Below are the code and all the weights of a small trained network. Each question names an input and a target symbol and asks about switching units off, where a switched-off unit gives its printed mean instead of its output.

import numpy as np


def w(rows, s, z=0):
    codes = np.array(rows[::2]) - 128.0
    scale = np.full(codes.shape[1], s)
    scale[-1] = z or s
    return codes * scale


def norm(h):
    return h / np.sqrt((h * h).mean(-1, keepdims=True) + 1e-5)


def f(y):
    return np.maximum(y, 0)


def softmax(a):
    e = np.exp(a - a.max(-1, keepdims=True))
    return e / e.sum(-1, keepdims=True)


def log_softmax(a):
    a = a - a.max(-1, keepdims=True)
    return a - np.log(np.exp(a).sum(-1, keepdims=True))


def net(x, mask):
    ids = ['ΔΛΞΠΣΨαβηθμω'.index(c) for c in x.split()]
    T = len(ids)
    res = E[ids] + P[:T]
    r = norm(res)
    for j in range(3):
        rows = slice(3 * j, 3 * j + 3)
        q, k, v = (r @ M[0][rows].T for M in (Q, K, V))
        z = softmax(np.where(np.tri(T) > 0, q @ k.T / 3**0.5, -1e9)) @ v
        o = O[0][rows]
        res = res + np.where(mask[j], z, o[:, -1]) @ o[:, :-1]
    y = f(norm(res) @ A[0][:, :-1].T + A[0][:, -1])
    res = res + np.where(mask[3:7], y, B[0][:, -1]) @ B[0][:, :-1]
    return log_softmax(norm(res)[-1] @ U[:, :-1].T + U[:, -1])


Q, K, V, O, A, B = {}, {}, {}, {}, {}, {}
E = w([
[139,218,180],'Δ',
[130,228,171],'Λ',
[109,147,220],'Ξ',
[88,224,162],'Π',
[73,183,159],'Σ',
[56,73,164],'Ψ',
[117,233,155],'α',
[63,129,138],'β',
[123,24,186],'η',
[80,4,167],'θ',
[135,31,187],'μ',
[120,229,133],'ω',
],0.0037)
P = w([
[81,162,254],'0',
[91,141,227],'1',
[104,146,178],'2',
[101,142,145],'3',
[97,138,118],'4',
[99,128,101],'5',
[109,125,78],'6',
[54,150,48],'7',
],0.0044)
Q[0] = w([
[21,199,72],'H0',
[72,159,128],'H0',
[148,85,90],'H0',
[83,106,141],'H1',
[53,106,109],'H1',
[150,139,163],'H1',
[248,103,121],'H2',
[137,127,142],'H2',
[64,133,92],'H2',
],0.012)
K[0] = w([
[187,47,48],'H0',
[141,93,50],'H0',
[141,128,165],'H0',
[129,163,118],'H1',
[154,192,107],'H1',
[80,83,121],'H1',
[81,150,252],'H2',
[120,125,126],'H2',
[170,113,95],'H2',
],0.012)
V[0] = w([
[173,58,175],'H0',
[240,100,162],'H0',
[80,246,74],'H0',
[93,86,221],'H1',
[17,2,77],'H1',
[215,176,154],'H1',
[116,248,95],'H2',
[122,18,160],'H2',
[128,12,139],'H2',
],0.0059)
O[0] = w([
[212,117,131,134],'H0',
[254,82,185,49],'H0',
[38,147,132,118],'H0',
[148,201,100,253],'H1',
[30,137,99,70],'H1',
[188,92,130,118],'H1',
[87,59,143,148],'H2',
[169,226,86,129],'H2',
[147,180,110,99],'H2',
],0.0056,0.0046)
A[0] = w([
[151,124,166,47],'N0',
[112,85,61,110],'N1',
[77,3,195,129],'N2',
[130,167,153,251],'N3',
],0.007,0.0029)
B[0] = w([
[161,153,166,133],'N0',
[134,137,85,145],'N1',
[195,2,50,198],'N2',
[120,42,65,254],'N3',
],0.0069,0.0045)
U = w([
[152,81,162,159],'Δ',
[147,61,148,146],'Λ',
[129,140,207,183],'Ξ',
[89,77,138,3],'Π',
[63,107,157,56],'Σ',
[68,192,122,173],'Ψ',
[113,52,137,14],'α',
[7,158,135,182],'β',
[195,176,116,148],'η',
[156,216,68,155],'θ',
[221,166,115,181],'μ',
[109,45,121,131],'ω',
],0.011,0.0028)

Each question gives the input, a string of symbols that net reads in full, and the target symbol t.
The units are the heads (3 rows each of Q, K, V and O) and the neurons (one row each of A and B). Each row of codes is followed by its name. A weight is (code - 128) times the scale printed after its matrix; where a second scale follows, it is the last column's (O, A, B and U).
mask holds one flag per unit, heads first, then neurons. A switched-off unit (its flag False) gives its mean, the last column of its rows in O or B, instead of its output. The means were averaged over made-up inputs and are rounded, as every weight is.
A unit's drop is (log p(t) with every unit on - log p(t) with that unit switched off) / (log p(t) with every unit on - log p(t) with every unit switched off).
The circuit of an input: a set's keep is (log p(t) with only the set's units on - log p(t) with every unit switched off) / (log p(t) with every unit on - log p(t) with every unit switched off). Starting from all 7 units, units are removed one at a time, each time the one whose removal leaves the highest keep (on an exact tie, the one counted first), for as long as the keep stays at least 0.8.
units of the circuit, in order: the units of the circuit, biggest drop first
most important unit: the unit with the biggest drop
top k neurons: the k neurons with the biggest drops, biggest first
which heads matter: for each layer, one digit per head in row order, 1 if its drop is at least 0.15 and else 0, layers parted by /
input ω μ Σ, target μ: units of the circuit, in order => [H0]
input α η Π Ψ β θ η Ξ, target θ: which heads matter => 001
input Σ α θ β Λ, target β: units of the circuit, in order => [N2 H2]
input η Δ Ξ μ, target μ: units of the circuit, in order => [H2 H0]
input ω β Λ θ Σ β α, target β: which heads matter => 100
input Σ Ψ θ θ μ, target θ: which heads matter => 001
input Σ β η, target β: which heads matter => 011
input Ψ ω β Ξ Λ, target β: which heads matter => 100
input Π Ξ Σ μ β Ξ, target β: which heads matter => 010
input β Ψ Δ β β Ξ, target β: which heads matter => 000
input ω η β η β Ψ β, target β: units of the circuit, in order => [N2 H0]
input β η β β β η, target β: which heads matter => 010
input Δ θ Σ, target θ: units of the circuit, in order => [H2 N2 H0]
input θ Ψ Δ β β ω, target β: which heads matter => 100
input Ψ Σ β θ β, target θ: most important unit => H2
input Λ θ Σ Σ Ξ Λ β, target β: which heads matter => 100
input μ Ξ Ψ Λ Π β Ψ, target β: units of the circuit, in order => [H0 N2]
input Λ β β μ, target β: units of the circuit, in order => [H2 N2 H0]
input θ θ α Δ Λ μ β, target μ: top 2 neurons => [N2 N3]
input θ Λ Δ μ β, target μ: units of the circuit, in order => [H0 H2]
